Each row is followed by roughly how far along a hidden order it lies, from 0 to 9. A new part has a new order.
In the rows, 100 means zero.
|  75 |  96 |  87 |  96 |  94 |  94 |  97 |  78 |  89 |  86 |  93 |  73 |  90 |  93 | 102 | 106 | 114 | 107 | 104 | 106 |  95 |  99 |  90 |  91 |  85 |  93 |  81 |  93 |  99 |  99 | 121 | 112 | 124 | 126 | 131 | 107 | 124 | 118 | 111 | 102 | 102 |  95 |  82 |  95 |  92 |  79 |  78 |	0
| 157 | 121 | 169 | 147 |  95 | 133 | 110 | 131 | 118 |  93 |  95 |  98 |  54 | 121 |  74 |  87 |  82 |  93 |  96 | 106 | 106 |  83 |  92 |  91 |  98 |  97 | 106 |  92 |  92 |  91 |  81 | 125 |  98 |  95 | 109 | 106 | 112 | 119 |  88 |  90 | 110 |  99 |  74 |  95 |  89 | 101 |  94 |	9
|  71 |  95 |  65 |  94 |  83 |  96 | 101 |  88 | 100 |  95 |  95 |  68 |  74 |  93 |  85 |  87 |  82 |  97 | 103 | 106 | 111 | 101 | 113 | 114 | 107 |  99 | 103 |  98 |  89 |  95 |  68 | 105 |  81 |  99 | 100 | 100 | 121 | 120 | 113 | 109 | 154 | 116 | 140 | 102 | 111 | 112 |  97 |	1
|  99 | 107 | 124 | 115 | 105 | 105 | 103 |  95 | 104 |  90 |  93 |  65 |  76 |  92 |  93 |  95 | 106 | 108 | 113 | 122 | 122 | 121 | 137 | 131 | 118 | 103 | 112 | 102 |  94 |  93 |  77 | 106 |  81 |  92 |  91 |  95 |  95 |  99 |  94 |  93 |  92 |  92 |  76 |  93 |  90 |  83 |  81 |	7
|  67 | 100 |  82 |  91 |  90 |  88 | 100 |  76 | 100 |  91 |  95 |  58 |  81 |  87 |  90 |  86 |  88 | 102 | 105 | 110 | 103 | 101 | 113 | 116 |  99 |  95 |  95 |  97 |  90 |  94 |  72 | 108 |  81 | 107 | 106 |  97 | 127 | 120 | 121 | 108 | 151 | 112 | 129 | 101 | 108 | 103 |  86 |	1
|  70 |  99 |  71 | 120 |  59 | 122 | 107 | 118 | 120 |  93 |  95 | 108 |  50 | 131 |  71 |  84 |  76 |  93 | 103 | 116 | 132 | 103 | 140 | 136 | 141 | 113 | 167 | 119 | 121 |  92 |  74 | 124 |  78 |  73 |  88 |  99 | 100 | 114 |  89 |  89 | 125 | 104 |  85 |  93 |  86 |  83 |  44 |	5
| 136 | 105 |  92 |  97 |  79 |  95 |  97 |  87 |  97 |  88 |  96 |  90 |  85 |  99 |  89 |  87 |  87 |  95 |  89 |  94 |  86 |  93 |  96 | 105 | 109 | 104 | 121 | 108 | 110 |  97 |  97 | 104 |  93 |  89 |  88 |  98 |  93 | 106 | 104 | 105 | 139 | 118 | 146 | 114 | 117 | 135 | 134 |	3
| 185 | 123 | 152 | 116 |  93 |  96 | 100 |  76 |  97 |  89 |  94 |  78 |  86 | 107 |  95 |  94 |  84 |  97 |  97 |  97 |  87 |  81 |  86 |  96 |  98 |  98 | 112 | 110 | 118 |  98 | 103 | 115 |  90 |  96 |  87 |  91 |  89 |  88 |  93 |  93 | 116 | 108 | 137 | 107 | 125 | 159 | 173 |	5

New part:
| 103 | 110 | 150 | 105 |  71 |  79 | 107 |  94 |  86 |  97 |  87 |  93 |  69 | 102 |  87 | 139 | 103 | 112 |  98 |  89 | 112 |  99 |  93 |  98 |  99 | 106 |  97 |  75 | 105 | 117 |  97 | 106 | 104 | 106 | 102 |  97 |  88 |  72 |  82 | 168 | 104 | 104 |  76 |	7
|  84 |  69 | 102 |  69 |  78 |  85 |  87 | 100 |  65 | 107 | 101 |  88 | 149 |  92 |  95 | 110 |  64 | 101 | 106 |  85 | 110 |  91 | 108 | 108 |  77 |  85 | 111 | 172 |  94 | 103 |  92 |  84 | 113 |  98 |  85 | 113 |  68 | 110 | 102 |  95 |  99 | 108 | 102 |	3
| 110 |  95 | 182 |  89 | 110 | 120 | 105 |  75 |  80 | 108 | 112 | 105 |  69 |  89 |  80 |  94 |  83 | 118 |  88 |  73 | 111 | 105 | 100 | 101 |  59 | 115 |  88 |  45 |  91 | 129 | 120 |  49 | 106 | 113 |  95 | 132 |  82 | 113 |  76 | 142 |  97 | 107 | 101 |	8
|  98 | 134 | 161 | 101 |  54 | 104 |  96 |  94 |  90 | 107 | 105 | 105 | 108 | 111 |  96 | 152 |  78 | 118 |  92 | 111 | 105 |  87 |  89 | 101 |  89 |  75 | 102 |  84 | 131 | 120 | 100 | 103 |  99 |  96 | 108 | 115 | 115 |  98 |  76 | 161 | 100 | 107 |  82 |	3
|  84 | 128 |  92 |  78 |  95 |  86 |  83 | 112 |  93 |  91 | 103 | 102 |  67 |  98 | 102 | 113 | 100 | 110 | 114 | 105 | 104 |  99 |  43 | 104 | 128 |  83 | 106 | 110 | 103 | 126 | 107 |  70 | 101 |  96 | 109 |  84 | 106 | 112 |  92 | 102 | 121 | 112 | 106 |	6
| 122 | 109 | 115 |  95 | 142 |  83 |  95 | 107 |  78 | 116 |  93 | 121 | 110 |  93 |  87 |  68 |  73 | 113 |  99 |  83 | 111 |  90 | 169 |  95 | 135 |  86 | 101 | 140 |  97 | 146 |  98 |  48 | 109 | 106 |  95 | 119 |  98 |  93 |  77 | 125 | 102 | 124 |  93 |	1
| 114 | 128 |  60 |  77 | 133 |  89 | 103 | 110 | 103 | 108 | 102 | 126 |   2 |  85 |  93 |  85 | 122 | 109 | 117 |  97 |  96 | 108 |  41 | 114 |  96 | 106 | 101 | 119 |  94 | 102 | 113 |  79 | 103 | 106 |  88 |  87 |  87 | 112 | 101 | 107 | 120 | 111 | 117 |	0
|  79 | 104 | 154 |  88 |  84 | 116 | 109 |  72 |  75 | 109 |  89 | 100 |  86 |  99 |  99 |  79 | 126 | 108 |  88 | 111 |  97 | 101 |  89 | 112 |  95 | 115 |  87 | 172 | 121 | 107 | 108 | 111 | 102 | 103 |  84 | 134 |  85 |  73 |  76 | 108 | 102 | 118 |  81 |	9
|  81 |  66 | 124 | 124 | 152 |  86 | 105 | 109 |  52 |  92 | 119 |  90 | 199 |  96 |  94 | 168 | 153 | 104 | 125 |  86 |  81 | 114 | 123 |  91 |  73 |  74 |  98 | 191 |  49 |  40 | 113 |  80 | 110 | 106 |  79 |  72 |  72 |  96 | 119 | 114 | 126 | 104 |  63 |	8
| 126 | 104 | 132 | 113 | 155 | 114 | 110 | 105 |  66 | 116 |  82 | 131 |  25 |  99 | 106 |  98 |  83 | 107 |  99 |  85 | 103 | 103 | 157 | 106 |  88 | 118 |  94 |  52 | 136 | 127 | 118 |  73 | 103 | 112 | 101 | 119 | 119 | 105 | 104 | 138 |  81 |  96 | 101 |	0
|  97 | 114 | 138 | 111 | 138 | 117 |  89 | 101 |  54 |  93 |  91 |  91 |  78 |  84 | 119 |  77 |  69 | 114 |  96 |  67 | 107 |  92 |  37 | 102 |  99 |  84 |  93 |  46 | 131 | 148 | 120 |  62 | 105 |  96 | 100 | 112 |  96 |  91 |  82 | 137 | 113 | 112 |  89 |	8
